Here is a tiny trained network, its code and every weight. The questions are about switching its units off for an input and a class, where a switched-off unit gives its printed mean instead of its output.

import numpy as np


def w(rows, s, z=0):
    codes = np.array(rows[::2]) - 128.0
    scale = np.full(codes.shape[1], s)
    scale[-1] = z or s
    return codes * scale


def f(y):
    return np.maximum(y, 0)


def log_softmax(a):
    a = a - a.max(-1, keepdims=True)
    return a - np.log(np.exp(a).sum(-1, keepdims=True))


def net(x, mask):
    res = np.array(x, float).reshape(1, 8) / 4 @ E
    y = f(res @ A[0][:, :-1].T + A[0][:, -1])
    res = res + np.where(mask, y, B[0][:, -1]) @ B[0][:, :-1]
    return log_softmax(res[-1] @ U[:, :-1].T + U[:, -1])


A, B = {}, {}
E = w([
[176,161,203,73,79,89,115,206],'x0',
[135,121,122,133,131,124,128,137],'x1',
[176,168,158,182,128,174,145,108],'x2',
[149,104,119,122,99,111,185,119],'x3',
[128,126,126,127,127,128,133,130],'x4',
[147,175,54,91,65,171,113,141],'x5',
[87,132,134,186,8,93,94,128],'x6',
[132,128,126,130,130,127,132,128],'x7',
],0.012)
A[0] = w([
[217,184,199,230,123,214,183,129,136],'N0',
[213,161,191,59,92,78,129,134,87],'N1',
[80,151,121,168,94,104,136,103,147],'N2',
[81,103,26,186,186,157,133,45,91],'N3',
[160,110,157,81,194,213,167,123,93],'N4',
[124,147,165,133,132,158,97,86,248],'N5',
[81,92,153,232,52,118,56,154,103],'N6',
[130,115,146,196,27,127,132,104,72],'N7',
[107,106,172,168,161,71,96,111,102],'N8',
[91,49,244,172,186,49,172,101,107],'N9',
[165,66,120,95,63,119,255,91,112],'N10',
[101,84,89,180,119,161,158,77,86],'N11',
[170,160,165,130,141,101,123,247,76],'N12',
[60,83,84,49,137,46,131,180,140],'N13',
[153,168,9,65,59,199,113,148,97],'N14',
],0.0097,0.017)
B[0] = w([
[53,107,69,150,110,90,79,80,201],'N0',
[143,128,155,133,68,121,116,93,176],'N1',
[174,135,104,83,142,120,106,161,168],'N2',
[162,122,200,107,80,69,97,126,195],'N3',
[170,160,92,43,160,119,128,116,172],'N4',
[98,67,125,138,118,161,136,251,251],'N5',
[178,141,123,85,174,167,146,91,188],'N6',
[176,138,94,73,170,119,140,105,161],'N7',
[120,152,106,149,123,133,185,108,155],'N8',
[105,191,132,146,152,137,163,127,193],'N9',
[164,44,139,163,150,168,130,181,154],'N10',
[112,153,186,116,96,96,91,133,156],'N11',
[167,115,159,119,97,83,110,108,165],'N12',
[90,97,79,151,109,133,96,89,194],'N13',
[108,181,165,194,167,128,199,106,188],'N14',
],0.013,0.017)
U = w([
[165,128,249,97,45,85,78,87,10],'0',
[200,145,68,5,161,154,132,83,43],'1',
[113,211,158,200,126,140,197,92,75],'2',
[138,92,116,117,104,142,118,203,255],'3',
[127,80,130,115,102,153,117,189,240],'4',
[79,83,49,145,89,121,64,48,89],'5',
[164,58,148,137,124,184,102,211,151],'6',
[141,98,126,119,98,144,119,197,208],'7',
],0.011,0.0077)

Each question gives the input, the list of numbers given to net, and the class t.
The units are the neurons (one row each of A and B). Each row of codes is followed by its name. A weight is (code - 128) times the scale printed after its matrix; where a second scale follows, it is the last column's (A, B and U).
mask holds one flag per neuron, in row order. A switched-off neuron (its flag False) gives its mean, the last column of its row in B, instead of its output. The means were averaged over made-up inputs and are rounded, as every weight is.
A unit's drop is (log p(t) with every unit on - log p(t) with that unit switched off) / (log p(t) with every unit on - log p(t) with every unit switched off).
The circuit of an input: a set's keep is (log p(t) with only the set's units on - log p(t) with every unit switched off) / (log p(t) with every unit on - log p(t) with every unit switched off). Starting from the 12 units with the biggest drops (on a tie, the unit counted first), units are removed one at a time, each time the one whose removal leaves the highest keep (on an exact tie, the one counted first), for as long as the keep stays at least 0.8.
circuit, biggest first: the units of the circuit, biggest drop first
unit that matters most: the unit with the biggest drop
k most important neurons: the k neurons with the biggest drops, biggest first
drop when u is switched off: that unit's drop, to one decimal
input [7,4,-7,-1,7,1,7,2], class 0: unit that matters most -> N0
input [6,5,-8,-1,-4,2,2,8], class 5: 3 most important neurons -> (N13; N3; N5)
input [-1,5,6,-1,5,-2,6,6], class 1: circuit, biggest first -> (N6; N7)
input [2,5,5,8,0,6,4,-5], class 6: 2 most important neurons -> (N10; N9)
input [-3,-4,-5,0,-6,-8,8,-1], class 1: 4 most important neurons -> (N6; N2; N14; N7)
input [-3,-1,6,1,-4,6,3,-4], class 2: 2 most important neurons -> (N14; N13)
input [-5,-4,7,-4,-8,-3,6,0], class 3: 2 most important neurons -> (N5; N13)
input [0,8,-3,7,-6,8,2,-7], class 2: 2 most important neurons -> (N14; N5)
input [8,1,-3,8,4,8,-8,-3], class 0: 2 most important neurons -> (N1; N5)
input [-5,-1,-6,7,-6,-7,-2,2], class 2: 3 most important neurons -> (N9; N5; N8)
input [-8,1,4,6,0,-5,1,-2], class 0: 2 most important neurons -> (N3; N11)
input [6,0,8,5,-6,-7,4,4], class 5: 3 most important neurons -> (N0; N14; N3)
input [-5,-6,6,8,-3,1,4,2], class 6: 2 most important neurons -> (N10; N13)
input [1,1,1,-7,2,-5,6,2], class 6: circuit, biggest first -> (N5; N6)
input [7,5,8,-2,-6,-5,-8,7], class 1: unit that matters most -> N4
input [-4,-4,-3,5,2,-2,-2,-4], class 6: circuit, biggest first -> (N10; N0)
input [-8,4,-3,2,7,-5,-2,1], class 0: drop when N3 is switched off -> 0.8
input [-5,-6,-6,5,2,-7,-6,-4], class 2: drop when N5 is switched off -> 0.3
input [6,-4,3,-5,-1,2,7,3], class 1: drop when N3 is switched off -> 0.2
input [-2,-5,2,-5,-2,2,7,-4], class 1: circuit, biggest first -> (N6)
